Here is a tiny trained network, its code and every weight. The questions are about switching its units off for an input and a target symbol, where a switched-off unit gives its printed mean instead of its output.

import numpy as np


def w(rows, s, z=0):
    codes = np.array(rows[::2]) - 128.0
    scale = np.full(codes.shape[1], s)
    scale[-1] = z or s
    return codes * scale


def norm(h):
    return h / np.sqrt((h * h).mean(-1, keepdims=True) + 1e-5)


def f(y):
    return y / 2 * (1 + np.tanh(0.7978845608 * (y + 0.044715 * y**3)))


def softmax(a):
    e = np.exp(a - a.max(-1, keepdims=True))
    return e / e.sum(-1, keepdims=True)


def log_softmax(a):
    a = a - a.max(-1, keepdims=True)
    return a - np.log(np.exp(a).sum(-1, keepdims=True))


def net(x, mask):
    ids = ['ΓΞΠΨαβζθλμτ'.index(c) for c in x.split()]
    T = len(ids)
    res = E[ids] + P[:T]
    r = norm(res)
    for j in range(2):
        rows = slice(2 * j, 2 * j + 2)
        q, k, v = (r @ M[0][rows].T for M in (Q, K, V))
        z = softmax(np.where(np.tri(T) > 0, q @ k.T / 2**0.5, -1e9)) @ v
        o = O[0][rows]
        res = res + np.where(mask[j], z, o[:, -1]) @ o[:, :-1]
    y = f(norm(res) @ A[0][:, :-1].T + A[0][:, -1])
    res = res + np.where(mask[2:10], y, B[0][:, -1]) @ B[0][:, :-1]
    return log_softmax(norm(res)[-1] @ U[:, :-1].T + U[:, -1])


Q, K, V, O, A, B = {}, {}, {}, {}, {}, {}
E = w([
[102,165,103,113,122,20],'Γ',
[158,127,164,155,83,107],'Ξ',
[153,142,115,124,129,44],'Π',
[145,124,117,165,121,168],'Ψ',
[93,147,122,186,31,97],'α',
[92,51,20,49,178,81],'β',
[167,145,65,166,107,96],'ζ',
[240,90,86,170,152,68],'θ',
[152,160,193,214,82,141],'λ',
[111,153,93,123,148,137],'μ',
[175,204,113,247,83,63],'τ',
],0.013)
P = w([
[137,128,135,51,46,145],'0',
[58,111,65,168,155,14],'1',
[147,165,154,78,79,137],'2',
[94,82,115,182,143,39],'3',
[139,192,213,88,119,153],'4',
[183,6,127,145,141,45],'5',
[108,179,147,101,105,166],'6',
],0.013)
Q[0] = w([
[77,145,66,178,114,90],'H0',
[76,99,148,186,187,1],'H0',
[91,172,160,116,100,226],'H1',
[44,91,150,131,167,101],'H1',
],0.0087)
K[0] = w([
[200,32,74,100,8,106],'H0',
[143,187,121,78,14,123],'H0',
[65,104,195,158,187,132],'H1',
[2,11,89,57,32,56],'H1',
],0.005)
V[0] = w([
[225,87,68,179,39,158],'H0',
[160,87,136,214,187,59],'H0',
[79,8,138,153,211,123],'H1',
[91,68,77,100,136,200],'H1',
],0.011)
O[0] = w([
[202,108,238,59,170,105,213],'H0',
[83,217,121,91,179,42,70],'H0',
[171,114,155,207,185,160,2],'H1',
[247,178,136,174,99,129,82],'H1',
],0.011,0.0098)
A[0] = w([
[91,195,138,102,40,124,252],'N0',
[222,205,39,101,218,175,128],'N1',
[115,66,182,185,205,60,189],'N2',
[67,54,75,143,137,94,102],'N3',
[90,61,167,108,148,72,98],'N4',
[159,142,24,131,33,176,253],'N5',
[140,103,130,254,120,102,120],'N6',
[118,32,107,117,136,92,61],'N7',
],0.0099,0.0024)
B[0] = w([
[165,103,89,45,147,33,255],'N0',
[66,205,115,133,195,65,136],'N1',
[125,255,199,153,151,71,184],'N2',
[148,147,153,174,138,189,177],'N3',
[158,200,96,141,74,168,241],'N4',
[78,139,164,80,206,135,191],'N5',
[176,89,29,170,189,92,145],'N6',
[50,177,159,179,87,123,218],'N7',
],0.0097,0.0065)
U = w([
[157,86,113,10,130,118,194],'Γ',
[100,148,124,93,175,95,168],'Ξ',
[122,147,157,118,196,93,79],'Π',
[73,111,92,158,133,115,114],'Ψ',
[127,52,66,148,90,126,191],'α',
[129,147,134,150,130,105,75],'β',
[118,117,145,134,126,109,25],'ζ',
[179,109,86,172,169,68,173],'θ',
[117,155,71,142,87,142,71],'λ',
[176,84,140,118,120,99,6],'μ',
[132,112,120,129,105,113,2],'τ',
],0.011,0.003)

Each question gives the input, a string of symbols that net reads in full, and the target symbol t.
The units are the heads (2 rows each of Q, K, V and O) and the neurons (one row each of A and B). Each row of codes is followed by its name. A weight is (code - 128) times the scale printed after its matrix; where a second scale follows, it is the last column's (O, A, B and U).
mask holds one flag per unit, heads first, then neurons. A switched-off unit (its flag False) gives its mean, the last column of its rows in O or B, instead of its output. The means were averaged over made-up inputs and are rounded, as every weight is.
A unit's drop is (log p(t) with every unit on - log p(t) with that unit switched off) / (log p(t) with every unit on - log p(t) with every unit switched off).
The circuit of an input: a set's keep is (log p(t) with only the set's units on - log p(t) with every unit switched off) / (log p(t) with every unit on - log p(t) with every unit switched off). Starting from all 10 units, units are removed one at a time, each time the one whose removal leaves the highest keep (on an exact tie, the one counted first), for as long as the keep stays at least 0.8.
circuit, biggest first: the units of the circuit, biggest drop first
most important unit: the unit with the biggest drop
top k neurons: the k neurons with the biggest drops, biggest first
heads that matter: for each layer, one digit per head in row order, 1 if its drop is at least 0.15 and else 0, layers parted by /
drop when u is switched off: that unit's drop, to one decimal
input λ μ ζ β Γ θ β, target Ξ: most important unit -> H1
input β μ β λ λ Π, target θ: circuit, biggest first -> H1; H0
input β λ α μ τ, target Γ: circuit, biggest first -> N0; N2
input β Γ β, target Ξ: circuit, biggest first -> H1; H0; N5
input μ μ β Γ, target α: heads that matter -> 10
input β Π Ξ α, target θ: heads that matter -> 01
input β λ β μ θ λ, target θ: heads that matter -> 01
input α μ β μ Ψ λ, target θ: top 2 neurons -> N6; N2
input β Ψ μ Ψ α β, target α: top 3 neurons -> N0; N7; N1
input μ β Ξ α, target α: drop when N6 is switched off -> 0.3
input β Ψ β τ β θ, target θ: drop when N7 is switched off -> 0.0
input β α Ψ β, target θ: drop when N2 is switched off -> 0.1
input β θ β β β β, target θ: drop when H1 is switched off -> 1.5
input μ Ψ τ λ, target α: circuit, biggest first -> H0
